Below is a small trained network, with its code and all its weights. Each question gives an input and a class and asks what happens when units are switched off, that is, made to give their printed mean instead of their output.

import numpy as np


def w(rows, s, z=0):
    codes = np.array(rows[::2]) - 128.0
    scale = np.full(codes.shape[1], s)
    scale[-1] = z or s
    return codes * scale


def norm(h):
    return h / np.sqrt((h * h).mean(-1, keepdims=True) + 1e-5)


def f(y):
    return np.maximum(y, 0)


def log_softmax(a):
    a = a - a.max(-1, keepdims=True)
    return a - np.log(np.exp(a).sum(-1, keepdims=True))


def net(x, mask):
    res = np.array(x, float).reshape(1, 7) / 4 @ E
    u = 0
    for l in range(3):
        y = f(norm(res) @ A[l][:, :-1].T + A[l][:, -1])
        res = res + np.where(mask[u : u + 13], y, B[l][:, -1]) @ B[l][:, :-1]
        u += 13
    return log_softmax(norm(res)[-1] @ U[:, :-1].T + U[:, -1])


A, B = {}, {}
E = w([
[115,139,167,122,122,118,123,127],'x0',
[146,194,75,179,145,78,165,67],'x1',
[124,131,142,128,128,125,126,127],'x2',
[132,92,98,124,61,46,172,148],'x3',
[56,150,106,151,176,165,247,177],'x4',
[133,130,148,79,148,160,146,119],'x5',
[104,86,114,95,253,113,92,138],'x6',
],0.0069)
A[0] = w([
[99,149,198,164,75,15,175,120,83],'0.n0',
[103,109,207,146,126,76,130,191,200],'0.n1',
[238,50,135,131,101,167,13,61,69],'0.n2',
[77,71,110,145,169,66,94,92,45],'0.n3',
[78,69,179,120,205,115,108,115,77],'0.n4',
[52,162,137,173,155,216,149,117,127],'0.n5',
[170,196,148,146,170,86,138,37,154],'0.n6',
[75,157,106,134,71,249,128,161,255],'0.n7',
[130,151,137,166,127,194,209,205,88],'0.n8',
[151,146,147,134,38,217,157,92,212],'0.n9',
[165,134,110,221,148,174,158,253,67],'0.n10',
[178,119,96,94,165,248,63,151,195],'0.n11',
[103,217,135,203,153,113,135,143,147],'0.n12',
],0.0054,0.00098)
B[0] = w([
[178,149,64,102,141,129,207,123,225],'0.n0',
[133,76,35,168,182,83,97,191,192],'0.n1',
[61,182,154,103,126,67,74,130,254],'0.n2',
[229,81,212,154,153,202,175,86,181],'0.n3',
[142,70,95,207,137,151,145,80,191],'0.n4',
[82,252,181,183,215,26,78,118,208],'0.n5',
[139,177,2,148,116,208,178,37,192],'0.n6',
[124,81,124,229,111,112,144,210,232],'0.n7',
[56,228,112,86,135,83,81,79,233],'0.n8',
[138,37,180,191,168,133,129,48,228],'0.n9',
[141,146,120,139,213,92,182,239,205],'0.n10',
[158,171,121,158,85,75,82,141,219],'0.n11',
[161,148,14,80,94,179,62,100,195],'0.n12',
],0.0049,0.0042)
A[1] = w([
[73,27,57,115,195,112,82,79,136],'1.n0',
[164,193,137,200,16,180,110,141,127],'1.n1',
[98,149,143,113,120,163,88,254,156],'1.n2',
[118,4,157,130,130,85,130,203,66],'1.n3',
[79,87,182,178,121,205,119,158,220],'1.n4',
[127,23,19,100,152,85,144,105,237],'1.n5',
[147,131,140,82,132,175,86,208,114],'1.n6',
[97,112,133,192,58,168,178,117,11],'1.n7',
[74,200,129,149,87,176,150,185,97],'1.n8',
[164,158,69,191,186,145,94,150,169],'1.n9',
[142,93,148,123,83,136,81,161,51],'1.n10',
[88,177,139,77,48,103,70,84,130],'1.n11',
[153,127,151,174,129,126,74,82,56],'1.n12',
],0.008,0.0011)
B[1] = w([
[171,55,163,243,112,102,180,109,222],'1.n0',
[137,42,255,130,182,173,84,147,224],'1.n1',
[63,172,54,98,31,132,64,77,209],'1.n2',
[121,174,70,102,73,196,106,122,232],'1.n3',
[152,151,51,180,124,155,99,113,192],'1.n4',
[120,140,156,43,92,133,176,144,255],'1.n5',
[166,128,138,207,73,174,132,155,166],'1.n6',
[73,92,200,200,152,144,123,133,187],'1.n7',
[150,56,153,91,168,55,75,173,204],'1.n8',
[158,162,222,85,104,202,82,146,245],'1.n9',
[115,165,112,161,158,112,139,29,181],'1.n10',
[150,88,56,58,226,68,101,140,196],'1.n11',
[147,220,126,80,190,94,110,174,200],'1.n12',
],0.0061,0.0054)
A[2] = w([
[189,209,98,164,123,162,184,62,114],'2.n0',
[62,98,165,54,42,91,207,114,81],'2.n1',
[128,177,131,183,253,187,32,95,199],'2.n2',
[67,121,158,144,83,169,33,143,248],'2.n3',
[146,120,124,140,194,70,157,50,125],'2.n4',
[141,15,204,211,161,134,160,126,72],'2.n5',
[2,198,70,152,166,142,183,222,159],'2.n6',
[41,150,197,170,158,133,220,202,149],'2.n7',
[65,55,136,88,63,57,207,79,232],'2.n8',
[194,65,53,93,122,30,181,145,219],'2.n9',
[175,68,115,135,206,144,143,123,150],'2.n10',
[142,66,217,119,173,165,175,145,83],'2.n11',
[156,248,89,164,73,165,179,95,77],'2.n12',
],0.0068,0.0013)
B[2] = w([
[94,89,67,192,45,173,68,172,172],'2.n0',
[130,165,216,152,170,156,205,207,180],'2.n1',
[131,143,150,103,104,78,255,187,254],'2.n2',
[50,134,43,120,121,208,226,104,206],'2.n3',
[30,39,59,187,66,169,86,121,170],'2.n4',
[190,7,129,192,94,108,213,139,178],'2.n5',
[231,55,120,83,156,88,28,66,216],'2.n6',
[176,139,150,70,93,34,37,4,198],'2.n7',
[113,232,116,117,201,178,125,187,194],'2.n8',
[80,194,179,135,197,143,128,147,200],'2.n9',
[112,66,163,148,39,109,107,83,156],'2.n10',
[132,68,177,121,154,166,132,87,159],'2.n11',
[84,73,73,70,92,199,81,125,170],'2.n12',
],0.0066,0.0083)
U = w([
[175,99,127,61,150,2,37,83,90],'0',
[76,109,18,142,21,224,114,125,145],'1',
[187,8,231,202,94,129,191,89,7],'2',
[142,230,187,103,165,144,192,226,254],'3',
],0.0091,0.00096)

Each question gives the input, the list of numbers given to net, and the class t.
The units are the neurons (one row each of A and B). Each row of codes is followed by its name. A weight is (code - 128) times the scale printed after its matrix; where a second scale follows, it is the last column's (A, B and U).
mask holds one flag per neuron, layer by layer. A switched-off neuron (its flag False) gives its mean, the last column of its row in B, instead of its output. The means were averaged over made-up inputs and are rounded, as every weight is.
A unit's drop is (log p(t) with every unit on - log p(t) with that unit switched off) / (log p(t) with every unit on - log p(t) with every unit switched off).
The circuit of an input: a set's keep is (log p(t) with only the set's units on - log p(t) with every unit switched off) / (log p(t) with every unit on - log p(t) with every unit switched off). Starting from the 12 units with the biggest drops (on a tie, the unit counted first), units are removed one at a time, each time the one whose removal leaves the highest keep (on an exact tie, the one counted first), for as long as the keep stays at least 0.8.
units of the circuit, in order: the units of the circuit, biggest drop first
most important unit: the unit with the biggest drop
k most important neurons: the k neurons with the biggest drops, biggest first
top k neurons in layer l: the k neurons of layer l with the biggest drops, biggest first
input [-3,-7,0,-3,3,5,8], class 2: most important unit : 1.n0
input [-8,1,6,6,4,1,-4], class 3: units of the circuit, in order : [2.n8 2.n9]
input [2,-2,-4,-3,-7,7,8], class 2: top 2 neurons in layer 0 : [0.n4 0.n8]
input [-7,-8,-6,-8,-1,-2,5], class 1: units of the circuit, in order : [1.n2 2.n3]
input [0,-5,-4,5,5,5,-6], class 2: units of the circuit, in order : [1.n7 0.n9]
input [-3,3,4,6,8,8,-5], class 0: units of the circuit, in order : [2.n7 2.n6]
input [-8,4,8,6,-1,6,0], class 3: 2 most important neurons : [1.n5 2.n1]
input [-8,4,4,-5,5,5,3], class 0: units of the circuit, in order : [2.n6 2.n3]
input [-8,-2,7,-7,8,1,5], class 0: 2 most important neurons : [2.n6 2.n7]
input [6,0,1,-5,-5,7,7], class 2: 2 most important neurons : [1.n0 0.n4]
input [6,-8,-7,-8,-7,4,0], class 1: top 3 neurons in layer 1 : [1.n2 1.n6 1.n8]
input [4,7,5,-6,-6,-6,-4], class 1: 3 most important neurons : [0.n6 1.n8 2.n6]
input [-7,-5,0,7,-2,-3,8], class 2: 2 most important neurons : [1.n0 0.n3]
input [-7,5,0,-7,-4,6,1], class 3: units of the circuit, in order : [2.n2]
input [-7,-1,-1,6,4,-4,-5], class 3: 2 most important neurons : [2.n8 2.n1]
input [4,-7,4,1,-5,-6,8], class 2: top 2 neurons in layer 1 : [1.n0 1.n10]
input [4,-1,8,8,8,-1,8], class 0: 2 most important neurons : [2.n7 2.n6]
input [-6,0,8,4,-2,5,4], class 2: top 2 neurons in layer 0 : [0.n3 0.n4]
input [-3,8,-8,7,-2,-1,8], class 1: top 2 neurons in layer 0 : [0.n6 0.n9]
input [2,8,5,6,5,0,3], class 1: most important unit : 2.n0
input [5,-7,-3,0,4,4,-7], class 1: top 3 neurons in layer 1 : [1.n2 1.n4 1.n3]
input [-1,6,6,-2,-1,-1,-7], class 2: top 2 neurons in layer 1 : [1.n1 1.n2]
